Below is a small trained network, with its code and all its weights. Each question gives an input and a class and asks what happens when units are switched off, that is, made to give their printed mean instead of their output.

import numpy as np


def w(rows, s, z=0):
    codes = np.array(rows[::2]) - 128.0
    scale = np.full(codes.shape[1], s)
    scale[-1] = z or s
    return codes * scale


def f(y):
    return y / 2 * (1 + np.tanh(0.7978845608 * (y + 0.044715 * y**3)))


def log_softmax(a):
    a = a - a.max(-1, keepdims=True)
    return a - np.log(np.exp(a).sum(-1, keepdims=True))


def net(x, mask):
    res = np.array(x, float).reshape(1, 7) / 4 @ E
    y = f(res @ A[0][:, :-1].T + A[0][:, -1])
    res = res + np.where(mask, y, B[0][:, -1]) @ B[0][:, :-1]
    return log_softmax(res[-1] @ U[:, :-1].T + U[:, -1])


A, B = {}, {}
E = w([
[142,149,4,74,161,123],'x0',
[130,126,123,141,129,118],'x1',
[126,128,131,120,126,134],'x2',
[69,58,133,106,218,121],'x3',
[147,87,88,190,134,228],'x4',
[128,131,134,116,128,137],'x5',
[133,124,124,141,131,117],'x6',
],0.013)
A[0] = w([
[112,126,146,99,157,44,134],'n1',
[136,121,117,144,113,140,147],'n2',
[143,102,95,166,131,168,156],'n3',
[118,85,186,119,77,117,26],'n4',
[166,70,99,158,117,194,104],'n5',
[144,100,113,152,126,187,142],'n6',
[120,97,188,164,109,140,77],'n7',
[37,45,128,123,208,132,61],'n8',
[213,191,124,156,56,136,105],'n9',
[138,83,186,150,103,136,73],'n10',
[148,173,63,101,125,142,75],'n11',
[190,150,17,93,141,121,70],'n12',
[102,192,119,136,88,144,56],'n13',
[184,191,114,137,97,146,52],'n14',
[185,71,63,130,127,214,160],'n15',
[146,132,120,66,116,47,143],'n16',
[156,92,106,171,142,246,126],'n17',
[130,124,72,79,193,140,71],'n18',
[136,133,194,158,136,134,100],'n19',
[106,93,160,104,195,144,1],'n20',
[104,179,145,91,106,76,156],'n21',
],0.013,0.0027)
B[0] = w([
[149,187,169,108,110,120,205],'n1',
[153,138,134,150,129,108,140],'n2',
[110,164,185,92,120,105,179],'n3',
[105,85,157,154,109,129,184],'n4',
[120,200,195,114,113,91,198],'n5',
[141,139,150,65,96,69,181],'n6',
[65,77,49,165,44,186,199],'n7',
[251,102,120,112,195,176,247],'n8',
[254,111,93,161,217,197,233],'n9',
[98,88,87,172,80,139,192],'n10',
[105,80,95,159,75,168,191],'n11',
[67,85,93,181,104,149,236],'n12',
[135,121,99,115,177,133,162],'n13',
[164,98,66,122,177,132,189],'n14',
[113,158,142,85,77,92,219],'n15',
[93,137,189,85,65,62,211],'n16',
[146,160,186,77,101,50,232],'n17',
[114,75,86,188,63,195,202],'n18',
[68,134,115,174,95,153,189],'n19',
[184,82,85,157,160,111,184],'n20',
[130,194,170,58,133,83,207],'n21',
],0.0099,0.013)
U = w([
[118,164,182,43,90,6,251],'0',
[254,59,106,99,234,189,69],'1',
[7,31,92,141,51,183,37],'2',
],0.01,0.0021)

Each question gives the input, the list of numbers given to net, and the class t.
The units are the neurons (one row each of A and B). Each row of codes is followed by its name. A weight is (code - 128) times the scale printed after its matrix; where a second scale follows, it is the last column's (A, B and U).
mask holds one flag per neuron, in row order. A switched-off neuron (its flag False) gives its mean, the last column of its row in B, instead of its output. The means were averaged over made-up inputs and are rounded, as every weight is.
A unit's drop is (log p(t) with every unit on - log p(t) with that unit switched off) / (log p(t) with every unit on - log p(t) with every unit switched off).
The circuit of an input: a set's keep is (log p(t) with only the set's units on - log p(t) with every unit switched off) / (log p(t) with every unit on - log p(t) with every unit switched off). Starting from the 12 units with the biggest drops (on a tie, the unit counted first), units are removed one at a time, each time the one whose removal leaves the highest keep (on an exact tie, the one counted first), for as long as the keep stays at least 0.8.
units of the circuit, in order: the units of the circuit, biggest drop first
most important unit: the unit with the biggest drop
k most important neurons: the k neurons with the biggest drops, biggest first
drop of u: that unit's drop, to one decimal
input [-3,-3,5,1,-2,6,4], class 2: most important unit : n17
input [-8,3,-7,8,-6,2,-4], class 1: 3 most important neurons : (n8, n20, n12)
input [8,-8,0,-7,3,-4,3], class 2: 3 most important neurons : (n12, n11, n8)
input [-7,-5,3,-3,7,8,-8], class 0: 2 most important neurons : (n17, n5)
input [5,3,6,-2,5,-5,-8], class 0: 4 most important neurons : (n17, n15, n5, n7)
input [0,7,6,-8,-7,-5,2], class 1: 2 most important neurons : (n9, n14)
input [-2,-4,-1,-1,0,-7,1], class 2: 2 most important neurons : (n8, n9)
input [5,-3,-1,-6,-5,-8,-2], class 1: 3 most important neurons : (n9, n14, n17)
input [8,-1,8,-6,6,8,6], class 2: 2 most important neurons : (n12, n11)
input [-3,6,5,4,4,5,1], class 0: 3 most important neurons : (n9, n17, n5)
input [6,-8,-8,-5,1,-8,3], class 2: 3 most important neurons : (n12, n8, n11)
input [-4,6,-5,5,4,1,4], class 1: 2 most important neurons : (n8, n16)
input [-7,5,1,-2,8,3,3], class 0: 2 most important neurons : (n17, n5)
input [5,-7,7,5,6,2,3], class 0: units of the circuit, in order : (n17)
input [-1,2,0,-6,8,3,0], class 0: drop of n17 : 0.1
input [0,6,5,4,0,-1,-6], class 1: drop of n17 : 0.0
input [-8,7,6,0,-7,-4,0], class 2: drop of n15 : 0.1
